Here is a tiny trained network, its code and every weight. The questions are about switching its units off for an input and a target symbol, where a switched-off unit gives its printed mean instead of its output.

import numpy as np


def w(rows, s, z=0):
    codes = np.array(rows[::2]) - 128.0
    scale = np.full(codes.shape[1], s)
    scale[-1] = z or s
    return codes * scale


def f(y):
    return np.maximum(y, 0)


def softmax(a):
    e = np.exp(a - a.max(-1, keepdims=True))
    return e / e.sum(-1, keepdims=True)


def log_softmax(a):
    a = a - a.max(-1, keepdims=True)
    return a - np.log(np.exp(a).sum(-1, keepdims=True))


def net(x, mask):
    ids = ['ΓΔΠΦΨαβεζηθλμξτω'.index(c) for c in x.split()]
    T = len(ids)
    res = E[ids] + P[:T]
    r = res
    for j in range(2):
        rows = slice(3 * j, 3 * j + 3)
        q, k, v = (r @ M[0][rows].T for M in (Q, K, V))
        z = softmax(np.where(np.tri(T) > 0, q @ k.T / 3**0.5, -1e9)) @ v
        o = O[0][rows]
        res = res + np.where(mask[j], z, o[:, -1]) @ o[:, :-1]
    y = f(res @ A[0][:, :-1].T + A[0][:, -1])
    res = res + np.where(mask[2:6], y, B[0][:, -1]) @ B[0][:, :-1]
    return log_softmax(res[-1] @ U[:, :-1].T + U[:, -1])


Q, K, V, O, A, B = {}, {}, {}, {}, {}, {}
E = w([
[222,196,148],'Γ',
[116,85,164],'Δ',
[184,171,155],'Π',
[178,184,108],'Φ',
[250,227,115],'Ψ',
[77,61,181],'α',
[151,63,104],'β',
[100,191,86],'ε',
[11,35,158],'ζ',
[194,14,78],'η',
[193,20,89],'θ',
[87,161,24],'λ',
[2,56,81],'μ',
[74,139,26],'ξ',
[186,177,125],'τ',
[200,14,87],'ω',
],0.0076)
P = w([
[96,196,253],'0',
[147,141,101],'1',
[148,131,102],'2',
[148,127,99],'3',
[156,121,99],'4',
[160,116,99],'5',
[161,110,97],'6',
[167,107,90],'7',
[169,104,84],'8',
[174,102,79],'9',
[174,100,83],'10',
[174,105,87],'11',
],0.0054)
Q[0] = w([
[77,5,132],'head 1',
[60,141,124],'head 1',
[197,188,193],'head 1',
[12,56,176],'head 2',
[119,130,108],'head 2',
[100,144,149],'head 2',
],0.026)
K[0] = w([
[166,19,100],'head 1',
[168,135,75],'head 1',
[130,183,220],'head 1',
[68,138,2],'head 2',
[110,110,129],'head 2',
[121,160,158],'head 2',
],0.026)
V[0] = w([
[101,221,29],'head 1',
[216,213,85],'head 1',
[253,199,182],'head 1',
[128,94,41],'head 2',
[69,169,117],'head 2',
[139,92,56],'head 2',
],0.016)
O[0] = w([
[173,170,4,113],'head 1',
[199,227,98,203],'head 1',
[212,197,198,254],'head 1',
[101,141,48,60],'head 2',
[65,108,137,105],'head 2',
[116,145,50,75],'head 2',
],0.017,0.0081)
A[0] = w([
[141,206,30,236],'neuron 1',
[149,186,163,115],'neuron 2',
[186,220,86,1],'neuron 3',
[253,42,129,222],'neuron 4',
],0.013,0.0017)
B[0] = w([
[154,60,23,178],'neuron 1',
[157,181,47,227],'neuron 2',
[2,169,202,254],'neuron 3',
[209,15,128,208],'neuron 4',
],0.016,0.041)
U = w([
[123,124,126,196],'Γ',
[108,140,114,169],'Δ',
[120,110,210,47],'Π',
[105,157,113,36],'Φ',
[162,159,141,130],'Ψ',
[91,129,173,212],'α',
[137,114,90,160],'β',
[58,188,177,117],'ε',
[90,159,107,106],'ζ',
[177,137,56,145],'η',
[218,70,133,94],'θ',
[253,137,84,156],'λ',
[84,99,114,50],'μ',
[187,180,178,45],'ξ',
[50,113,170,74],'τ',
[118,148,144,254],'ω',
],0.0058,0.005)

Each question gives the input, a string of symbols that net reads in full, and the target symbol t.
The units are the heads (3 rows each of Q, K, V and O) and the neurons (one row each of A and B). Each row of codes is followed by its name. A weight is (code - 128) times the scale printed after its matrix; where a second scale follows, it is the last column's (O, A, B and U).
mask holds one flag per unit, heads first, then neurons. A switched-off unit (its flag False) gives its mean, the last column of its rows in O or B, instead of its output. The means were averaged over made-up inputs and are rounded, as every weight is.
A unit's drop is (log p(t) with every unit on - log p(t) with that unit switched off) / (log p(t) with every unit on - log p(t) with every unit switched off).
The circuit of an input: a set's keep is (log p(t) with only the set's units on - log p(t) with every unit switched off) / (log p(t) with every unit on - log p(t) with every unit switched off). Starting from all 6 units, units are removed one at a time, each time the one whose removal leaves the highest keep (on an exact tie, the one counted first), for as long as the keep stays at least 0.8.
circuit, biggest first: the units of the circuit, biggest drop first
unit that matters most: the unit with the biggest drop
top k neurons: the k neurons with the biggest drops, biggest first
heads that matter: for each layer, one digit per head in row order, 1 if its drop is at least 0.15 and else 0, layers parted by /
drop when u is switched off: that unit's drop, to one decimal
input Ψ Φ Ψ ξ Ψ ζ, target η: circuit, biggest first => neuron 3; head 2
input Δ Π Ψ Δ, target λ: circuit, biggest first => neuron 3
input Ψ η Ψ Φ ε, target ε: heads that matter => 10
input α α μ λ Δ Ψ Γ Ψ θ, target θ: heads that matter => 10
input Δ Φ Ψ ζ τ, target θ: circuit, biggest first => neuron 3; head 1; neuron 2
input η Γ μ, target μ: heads that matter => 11
input Ψ Ψ Φ, target ε: circuit, biggest first => neuron 3; head 1
input λ Δ Γ Δ Ψ Ψ Γ Ψ β, target θ: circuit, biggest first => neuron 3; neuron 2
input τ Δ τ Π τ Δ Δ Γ Δ Ψ ξ λ, target η: top 2 neurons => neuron 1; neuron 3
input η ζ Ψ Π Γ Φ ξ η Ψ, target ζ: top 2 neurons => neuron 3; neuron 1
input Δ μ Π, target θ: circuit, biggest first => neuron 3; head 1
input Π Ψ ε Π ω ζ Γ ε λ β Γ Γ, target λ: circuit, biggest first => head 2; neuron 3
input Δ Ψ θ Δ Ψ Φ, target θ: circuit, biggest first => neuron 3; head 1; neuron 2
input Π ω Γ Ψ ζ Ψ τ, target λ: unit that matters most => head 2
input Ψ ξ λ Δ, target η: circuit, biggest first => neuron 3; head 1; head 2
input Δ ξ α Γ α Δ α Δ λ Π ζ Ψ, target θ: circuit, biggest first => neuron 3; head 1; neuron 2
input Γ β β Γ α η Δ Ψ Δ Ψ η Φ, target ξ: top 2 neurons => neuron 3; neuron 4
input ζ β β Φ η Φ Δ Ψ, target τ: top 3 neurons => neuron 4; neuron 2; neuron 1
input ε Δ Ψ η β ω Γ Ψ ε Ψ ξ, target η: top 3 neurons => neuron 3; neuron 4; neuron 1
input ζ λ Φ Γ Γ Γ Γ ω Γ, target τ: top 3 neurons => neuron 4; neuron 2; neuron 1
input Γ ξ ζ ζ ξ, target η: top 3 neurons => neuron 3; neuron 1; neuron 4
input α Δ τ λ Γ Γ Ψ, target Π: top 2 neurons => neuron 2; neuron 1
input Γ ξ η μ τ, target ξ: top neuron => neuron 3
input η ξ β Ψ Ψ ζ Ψ Φ, target ζ: top 2 neurons => neuron 3; neuron 1
input α Δ Ψ Γ Ψ Ψ Γ, target Π: top 3 neurons => neuron 2; neuron 1; neuron 3
input Π Φ θ μ τ ε ε ξ Ψ Π, target λ: top 3 neurons => neuron 3; neuron 2; neuron 4
input η θ Γ η ω Ψ, target ζ: drop when neuron 3 is switched off => 7.1
input Γ Γ Γ Π ξ Ψ, target ξ: drop when neuron 1 is switched off => 0.4
input Ψ τ ω Ψ Γ, target ε: drop when head 1 is switched off => 2.7
